Here is a tiny trained network, its code and every weight. The questions are about switching its units off for an input and a class, where a switched-off unit gives its printed mean instead of its output.

import numpy as np


def w(rows, s, z=0):
    codes = np.array(rows[::2]) - 128.0
    scale = np.full(codes.shape[1], s)
    scale[-1] = z or s
    return codes * scale


def f(y):
    return y / 2 * (1 + np.tanh(0.7978845608 * (y + 0.044715 * y**3)))


def log_softmax(a):
    a = a - a.max(-1, keepdims=True)
    return a - np.log(np.exp(a).sum(-1, keepdims=True))


def net(x, mask):
    res = np.array(x, float).reshape(1, 4) / 4 @ E
    y = f(res @ A[0][:, :-1].T + A[0][:, -1])
    res = res + np.where(mask, y, B[0][:, -1]) @ B[0][:, :-1]
    return log_softmax(res[-1] @ U[:, :-1].T + U[:, -1])


A, B = {}, {}
E = w([
[59,145,95,181,142,176,175,160,87,71,226],'x0',
[75,65,151,220,149,152,125,44,162,159,113],'x1',
[120,200,67,169,211,76,68,159,165,165,106],'x2',
[77,37,168,86,167,102,197,167,187,11,105],'x3',
],0.011)
A[0] = w([
[99,84,159,96,206,107,146,130,133,102,122,5],'N1',
[137,125,130,144,141,181,119,92,112,198,164,74],'N2',
[139,82,147,206,137,146,138,46,189,159,61,95],'N3',
[122,95,145,101,200,94,155,177,159,91,77,203],'N4',
[153,170,110,134,94,140,67,121,68,180,134,189],'N5',
[161,125,189,44,139,73,68,70,172,177,37,36],'N6',
[128,151,104,164,220,73,110,173,170,178,105,55],'N7',
[59,164,121,169,149,171,123,159,95,106,186,32],'N8',
[146,136,127,133,123,142,140,123,63,191,132,1],'N9',
[210,161,80,28,103,90,151,193,98,119,93,63],'N10',
[117,108,133,100,156,87,141,104,116,82,140,81],'N11',
[162,84,191,100,4,169,167,76,94,130,125,52],'N12',
],0.011,0.0062)
B[0] = w([
[188,96,122,136,138,134,118,198,142,252,127,180],'N1',
[163,82,92,109,108,146,102,138,127,184,132,182],'N2',
[68,129,87,59,197,161,161,104,116,183,211,231],'N3',
[158,113,162,167,62,217,118,121,169,188,92,253],'N4',
[151,63,159,104,87,174,100,100,154,182,48,246],'N5',
[182,158,174,111,68,42,195,101,125,70,164,249],'N6',
[93,187,135,197,156,142,57,224,32,50,111,214],'N7',
[157,138,117,124,51,27,236,98,166,82,166,196],'N8',
[183,79,132,120,115,126,128,191,134,220,139,159],'N9',
[37,106,79,61,188,169,171,119,115,173,197,248],'N10',
[183,70,133,131,135,109,91,153,123,145,110,165],'N11',
[71,223,159,213,121,117,74,199,59,122,98,233],'N12',
],0.011,0.013)
U = w([
[176,64,146,124,94,166,99,150,137,157,82,97],'0',
[77,204,145,181,133,115,86,191,41,98,103,94],'1',
[41,105,99,72,174,149,144,109,104,144,238,99],'2',
[176,148,155,115,67,10,176,102,118,88,163,126],'3',
[95,145,140,110,106,184,110,71,130,84,79,252],'4',
],0.014,0.023)

Each question gives the input, the list of numbers given to net, and the class t.
The units are the neurons (one row each of A and B). Each row of codes is followed by its name. A weight is (code - 128) times the scale printed after its matrix; where a second scale follows, it is the last column's (A, B and U).
mask holds one flag per neuron, in row order. A switched-off neuron (its flag False) gives its mean, the last column of its row in B, instead of its output. The means were averaged over made-up inputs and are rounded, as every weight is.
A unit's drop is (log p(t) with every unit on - log p(t) with that unit switched off) / (log p(t) with every unit on - log p(t) with every unit switched off).
The circuit of an input: a set's keep is (log p(t) with only the set's units on - log p(t) with every unit switched off) / (log p(t) with every unit on - log p(t) with every unit switched off). Starting from all 12 units, units are removed one at a time, each time the one whose removal leaves the highest keep (on an exact tie, the one counted first), for as long as the keep stays at least 0.8.
units of the circuit, in order: the units of the circuit, biggest drop first
most important unit: the unit with the biggest drop
k most important neurons: the k neurons with the biggest drops, biggest first
drop of u: that unit's drop, to one decimal
input [-2,2,-1,0], class 4: most important unit	N10
input [5,4,-3,4], class 3: units of the circuit, in order	N10, N8
input [4,-3,3,3], class 3: units of the circuit, in order	N3, N8
input [-6,7,-4,6], class 2: 2 most important neurons	N3, N5
input [-1,8,-8,3], class 1: 2 most important neurons	N12, N10
input [0,-7,-7,6], class 1: 2 most important neurons	N12, N3
input [-6,0,7,0], class 1: 2 most important neurons	N7, N8
input [3,-5,4,-2], class 2: 2 most important neurons	N12, N10
input [-2,-3,1,2], class 4: 4 most important neurons	N3, N4, N1, N8
input [-8,-8,-8,3], class 1: 2 most important neurons	N12, N3
input [8,7,-2,8], class 0: 4 most important neurons	N1, N6, N10, N4
input [-2,1,0,1], class 4: 4 most important neurons	N8, N10, N6, N1
input [-3,-7,2,-7], class 0: 2 most important neurons	N5, N3
input [0,-6,-8,-4], class 1: units of the circuit, in order	N12
input [3,-8,5,-8], class 0: 3 most important neurons	N5, N3, N9
input [-5,-1,-1,2], class 3: drop of N6	0.6
input [1,5,-2,5], class 0: drop of N2	-0.1
input [7,5,-2,1], class 3: drop of N10	0.4
